Here is a tiny trained network, its code and every weight. The questions are about switching its units off for an input and a class, where a switched-off unit gives its printed mean instead of its output.

import numpy as np


def w(rows, s, z=0):
    codes = np.array(rows[::2]) - 128.0
    scale = np.full(codes.shape[1], s)
    scale[-1] = z or s
    return codes * scale


def f(y):
    return np.maximum(y, 0)


def log_softmax(a):
    a = a - a.max(-1, keepdims=True)
    return a - np.log(np.exp(a).sum(-1, keepdims=True))


def net(x, mask):
    res = np.array(x, float).reshape(1, 8) / 4 @ E
    y = f(res @ A[0][:, :-1].T + A[0][:, -1])
    res = res + np.where(mask, y, B[0][:, -1]) @ B[0][:, :-1]
    return log_softmax(res[-1] @ U[:, :-1].T + U[:, -1])


A, B = {}, {}
E = w([
[10,92,50,38,109,98,254,54],'x0',
[120,120,126,131,133,128,121,127],'x1',
[177,21,201,182,122,216,198,175],'x2',
[113,125,129,126,132,132,117,126],'x3',
[107,94,172,127,83,142,75,68],'x4',
[43,170,235,128,80,76,165,211],'x5',
[125,128,132,115,135,130,128,129],'x6',
[128,136,126,135,124,127,135,124],'x7',
],0.0077)
A[0] = w([
[62,165,193,91,74,73,184,169,66],'n0',
[103,107,178,120,15,159,77,32,180],'n1',
[47,109,57,67,82,116,207,96,45],'n2',
[82,99,109,59,85,124,191,84,3],'n3',
[134,105,115,119,131,214,179,170,100],'n4',
[142,217,151,143,137,53,84,60,116],'n5',
[133,62,144,148,84,202,203,149,135],'n6',
[198,71,2,108,180,178,118,51,95],'n7',
[95,204,53,81,102,84,118,109,82],'n8',
],0.0091,0.0038)
B[0] = w([
[101,163,221,83,59,111,190,31,231],'n0',
[114,224,36,145,190,39,213,207,204],'n1',
[214,107,81,172,26,202,63,231,248],'n2',
[196,97,126,209,67,199,39,158,207],'n3',
[113,123,62,122,223,29,104,144,193],'n4',
[156,74,96,90,154,160,57,184,221],'n5',
[106,87,41,25,199,92,94,85,237],'n6',
[73,197,254,129,75,128,216,77,254],'n7',
[70,13,78,59,194,44,162,90,222],'n8',
],0.008,0.0083)
U = w([
[76,7,55,40,226,60,99,94,95],'0',
[255,88,178,210,52,229,35,218,114],'1',
[63,177,249,63,66,136,198,38,4],'2',
[99,166,54,113,155,65,177,160,210],'3',
],0.0066,0.0035)

Each question gives the input, the list of numbers given to net, and the class t.
The units are the neurons (one row each of A and B). Each row of codes is followed by its name. A weight is (code - 128) times the scale printed after its matrix; where a second scale follows, it is the last column's (A, B and U).
mask holds one flag per neuron, in row order. A switched-off neuron (its flag False) gives its mean, the last column of its row in B, instead of its output. The means were averaged over made-up inputs and are rounded, as every weight is.
A unit's drop is (log p(t) with every unit on - log p(t) with that unit switched off) / (log p(t) with every unit on - log p(t) with every unit switched off).
The circuit of an input: a set's keep is (log p(t) with only the set's units on - log p(t) with every unit switched off) / (log p(t) with every unit on - log p(t) with every unit switched off). Starting from all 9 units, units are removed one at a time, each time the one whose removal leaves the highest keep (on an exact tie, the one counted first), for as long as the keep stays at least 0.8.
circuit, biggest first: the units of the circuit, biggest drop first
most important unit: the unit with the biggest drop
k most important neurons: the k neurons with the biggest drops, biggest first
drop when u is switched off: that unit's drop, to one decimal
input [7,1,-4,5,-3,3,3,-7], class 1: most important unit => n2
input [3,-3,0,4,6,0,-6,7], class 3: 2 most important neurons => [n1, n5]
input [6,5,-4,-1,6,1,8,-4], class 1: 4 most important neurons => [n2, n3, n6, n4]
input [-2,-1,2,3,6,-2,8,0], class 3: circuit, biggest first => [n1, n2, n8]
input [-3,-5,-6,-4,-6,5,-6,-1], class 0: circuit, biggest first => [n8, n5]
input [-5,5,-4,-7,-5,-6,8,-7], class 2: 2 most important neurons => [n7, n2]
input [-4,-6,7,0,0,-7,8,7], class 0: 4 most important neurons => [n6, n4, n0, n2]
input [-3,-5,-7,0,1,6,6,8], class 0: 2 most important neurons => [n5, n7]
input [5,-4,-4,-4,-2,7,3,-5], class 2: 2 most important neurons => [n0, n8]
input [-1,-5,-7,5,-3,-8,6,8], class 2: 2 most important neurons => [n7, n6]
input [4,2,-1,-2,5,-4,1,-8], class 3: 2 most important neurons => [n1, n0]
input [-2,-3,2,-1,6,-1,-4,-6], class 3: 3 most important neurons => [n1, n2, n8]
input [4,3,-2,-4,-4,5,6,-8], class 2: 2 most important neurons => [n0, n5]
input [3,-7,2,-5,4,-4,-7,0], class 2: most important unit => n7
input [-2,6,1,2,1,7,-3,3], class 2: drop when n2 is switched off => 0.1
input [7,2,-6,-4,-6,0,-1,5], class 1: drop when n1 is switched off => 0.1
input [6,4,2,-7,-2,2,4,-7], class 1: drop when n2 is switched off => 0.4
